Here is a tiny trained network, its code and every weight. The questions are about switching its units off for an input and a target symbol, where a switched-off unit gives its printed mean instead of its output.

import numpy as np


def w(rows, s, z=0):
    codes = np.array(rows[::2]) - 128.0
    scale = np.full(codes.shape[1], s)
    scale[-1] = z or s
    return codes * scale


def f(y):
    return np.maximum(y, 0)


def softmax(a):
    e = np.exp(a - a.max(-1, keepdims=True))
    return e / e.sum(-1, keepdims=True)


def log_softmax(a):
    a = a - a.max(-1, keepdims=True)
    return a - np.log(np.exp(a).sum(-1, keepdims=True))


def net(x, mask):
    ids = ['Λαβδεζμξπτφψω'.index(c) for c in x.split()]
    T = len(ids)
    res = E[ids] + P[:T]
    r = res
    for j in range(3):
        rows = slice(4 * j, 4 * j + 4)
        q, k, v = (r @ M[0][rows].T for M in (Q, K, V))
        z = softmax(np.where(np.tri(T) > 0, q @ k.T / 4**0.5, -1e9)) @ v
        o = O[0][rows]
        res = res + np.where(mask[j], z, o[:, -1]) @ o[:, :-1]
    y = f(res @ A[0][:, :-1].T + A[0][:, -1])
    res = res + np.where(mask[3:7], y, B[0][:, -1]) @ B[0][:, :-1]
    return log_softmax(res[-1] @ U[:, :-1].T + U[:, -1])


Q, K, V, O, A, B = {}, {}, {}, {}, {}, {}
E = w([
[209,119,24,32,88,177],'Λ',
[142,39,77,162,154,120],'α',
[119,108,68,14,104,163],'β',
[182,47,143,49,169,91],'δ',
[191,147,118,169,62,138],'ε',
[224,86,81,113,152,49],'ζ',
[85,65,110,109,86,32],'μ',
[84,138,33,103,66,157],'ξ',
[206,146,35,57,160,147],'π',
[137,159,163,111,80,59],'τ',
[116,54,154,112,113,174],'φ',
[83,161,131,1,132,152],'ψ',
[171,168,29,27,103,97],'ω',
],0.0077)
P = w([
[54,230,62,111,205,130],'0',
[129,150,55,44,119,129],'1',
[144,133,67,59,121,128],'2',
[152,121,91,68,108,118],'3',
[160,107,102,81,103,119],'4',
[166,100,121,94,100,106],'5',
[180,87,129,102,91,103],'6',
[188,69,151,107,85,99],'7',
[199,63,158,125,70,90],'8',
[202,44,174,133,63,85],'9',
[221,29,184,139,51,82],'10',
[222,21,204,151,54,73],'11',
[239,1,225,160,36,72],'12',
],0.005)
Q[0] = w([
[77,147,151,197,248,121],'head 0',
[70,221,178,253,196,129],'head 0',
[73,104,127,130,126,114],'head 0',
[53,178,187,254,233,191],'head 0',
[148,71,85,78,65,92],'head 1',
[178,86,94,94,53,112],'head 1',
[91,157,132,161,165,151],'head 1',
[126,98,122,84,74,117],'head 1',
[109,101,137,157,68,81],'head 2',
[147,161,136,119,135,153],'head 2',
[92,146,108,198,92,86],'head 2',
[162,93,133,97,112,128],'head 2',
],0.041)
K[0] = w([
[95,138,16,43,173,152],'head 0',
[86,252,72,63,133,145],'head 0',
[75,97,117,116,140,125],'head 0',
[74,194,24,49,147,208],'head 0',
[43,218,108,183,211,113],'head 1',
[107,198,82,188,228,132],'head 1',
[140,68,141,88,60,119],'head 1',
[71,171,134,131,168,168],'head 1',
[66,187,157,210,236,123],'head 2',
[170,95,168,116,52,84],'head 2',
[50,251,74,126,201,189],'head 2',
[152,135,207,199,162,113],'head 2',
],0.024)
V[0] = w([
[219,205,117,138,129,78],'head 0',
[162,129,197,90,179,184],'head 0',
[136,174,135,173,70,210],'head 0',
[104,161,202,72,83,95],'head 0',
[115,157,92,243,172,113],'head 1',
[113,19,132,98,157,76],'head 1',
[212,72,70,144,114,199],'head 1',
[4,111,181,153,96,206],'head 1',
[117,151,141,123,125,122],'head 2',
[118,128,137,125,134,122],'head 2',
[150,122,131,107,86,139],'head 2',
[130,147,123,124,130,151],'head 2',
],0.024)
O[0] = w([
[160,172,100,77,49,184,210],'head 0',
[133,102,127,70,203,182,46],'head 0',
[69,159,209,131,117,186,2],'head 0',
[79,205,66,133,158,134,157],'head 0',
[228,130,161,92,142,151,123],'head 1',
[106,59,60,75,85,141,51],'head 1',
[137,108,186,97,59,39,24],'head 1',
[155,71,124,250,110,181,45],'head 1',
[137,113,146,101,157,125,112],'head 2',
[121,117,122,116,123,128,118],'head 2',
[114,131,148,158,132,119,172],'head 2',
[134,139,139,126,138,136,119],'head 2',
],0.02,0.0065)
A[0] = w([
[12,157,182,160,163,129,88],'neuron 0',
[58,127,214,83,43,254,101],'neuron 1',
[58,92,136,19,99,85,6],'neuron 2',
[90,77,59,211,83,212,3],'neuron 3',
],0.0091,0.0044)
B[0] = w([
[123,169,85,169,89,124,173],'neuron 0',
[233,107,51,223,181,86,230],'neuron 1',
[88,68,190,189,113,252,238],'neuron 2',
[109,92,254,46,172,68,251],'neuron 3',
],0.0079,0.015)
U = w([
[214,211,210,65,149,70,3],'Λ',
[182,29,201,126,101,77,115],'α',
[100,87,72,157,94,166,122],'β',
[169,89,63,31,204,113,133],'δ',
[200,138,144,212,95,190,214],'ε',
[221,105,86,57,20,106,105],'ζ',
[100,133,43,136,72,4,239],'μ',
[92,150,197,151,19,90,89],'ξ',
[154,129,186,59,112,197,68],'π',
[94,244,100,58,111,136,198],'τ',
[93,128,200,144,221,139,161],'φ',
[144,188,53,126,202,181,5],'ψ',
[136,181,197,54,94,104,118],'ω',
],0.0031,0.0039)

Each question gives the input, a string of symbols that net reads in full, and the target symbol t.
The units are the heads (4 rows each of Q, K, V and O) and the neurons (one row each of A and B). Each row of codes is followed by its name. A weight is (code - 128) times the scale printed after its matrix; where a second scale follows, it is the last column's (O, A, B and U).
mask holds one flag per unit, heads first, then neurons. A switched-off unit (its flag False) gives its mean, the last column of its rows in O or B, instead of its output. The means were averaged over made-up inputs and are rounded, as every weight is.
A unit's drop is (log p(t) with every unit on - log p(t) with that unit switched off) / (log p(t) with every unit on - log p(t) with every unit switched off).
The circuit of an input: a set's keep is (log p(t) with only the set's units on - log p(t) with every unit switched off) / (log p(t) with every unit on - log p(t) with every unit switched off). Starting from all 7 units, units are removed one at a time, each time the one whose removal leaves the highest keep (on an exact tie, the one counted first), for as long as the keep stays at least 0.8.
units of the circuit, in order: the units of the circuit, biggest drop first
unit that matters most: the unit with the biggest drop
k most important neurons: the k neurons with the biggest drops, biggest first
which heads matter: for each layer, one digit per head in row order, 1 if its drop is at least 0.15 and else 0, layers parted by /
input Λ ψ ψ π φ β μ τ φ φ α ξ, target α: which heads matter	110
input δ ε ψ ψ β φ, target β: 3 most important neurons	neuron 2; neuron 3; neuron 0
input φ ζ α ψ Λ ω, target α: units of the circuit, in order	head 1; head 0
input Λ ε ξ α ε, target ξ: which heads matter	010
input ψ ψ ε ζ ε ε β ζ δ ω, target δ: unit that matters most	head 0
input ζ β π π ξ ξ ξ, target π: units of the circuit, in order	neuron 2; head 1
input ε ψ ζ ξ, target ζ: 2 most important neurons	neuron 3; neuron 2
input δ ε φ ψ ψ, target β: 3 most important neurons	neuron 2; neuron 3; neuron 0
input ω π μ ψ β π ψ, target μ: which heads matter	100
input δ φ ε β φ ε ε ε α ε ξ, target ε: units of the circuit, in order	head 0; neuron 1
input β ξ ε φ ε δ, target μ: which heads matter	010
input φ ψ ε ε β, target α: which heads matter	010
input φ ξ φ μ ψ τ ζ δ ζ τ ψ μ α, target α: units of the circuit, in order	head 1; neuron 3
input φ μ ζ ω, target ζ: which heads matter	100
input φ μ ε ζ δ β ζ ε μ π ξ ω, target μ: units of the circuit, in order	head 0
input β ξ φ ω μ ψ, target μ: which heads matter	100
input ξ π τ ψ μ β, target μ: 2 most important neurons	neuron 2; neuron 3
input Λ α β Λ Λ β τ μ α ε τ φ μ, target ξ: units of the circuit, in order	head 1; neuron 2
input δ τ α ξ Λ μ Λ ζ ξ α ψ τ β, target τ: which heads matter	100
input μ ξ π β μ τ φ φ β ζ, target δ: 3 most important neurons	neuron 3; neuron 2; neuron 0
input ε β β, target ε: 2 most important neurons	neuron 1; neuron 3
input ζ φ π τ μ Λ ξ α, target α: most important neuron	neuron 2
input μ ω ψ μ ψ β β τ ω, target δ: 2 most important neurons	neuron 3; neuron 2
input ε ω α β β ε ε ζ Λ φ Λ π, target Λ: which heads matter	010
input ψ ω ξ ε φ β ζ ω μ ψ, target φ: which heads matter	010
input ψ φ ε Λ ε α φ ζ φ, target φ: units of the circuit, in order	head 1; neuron 3
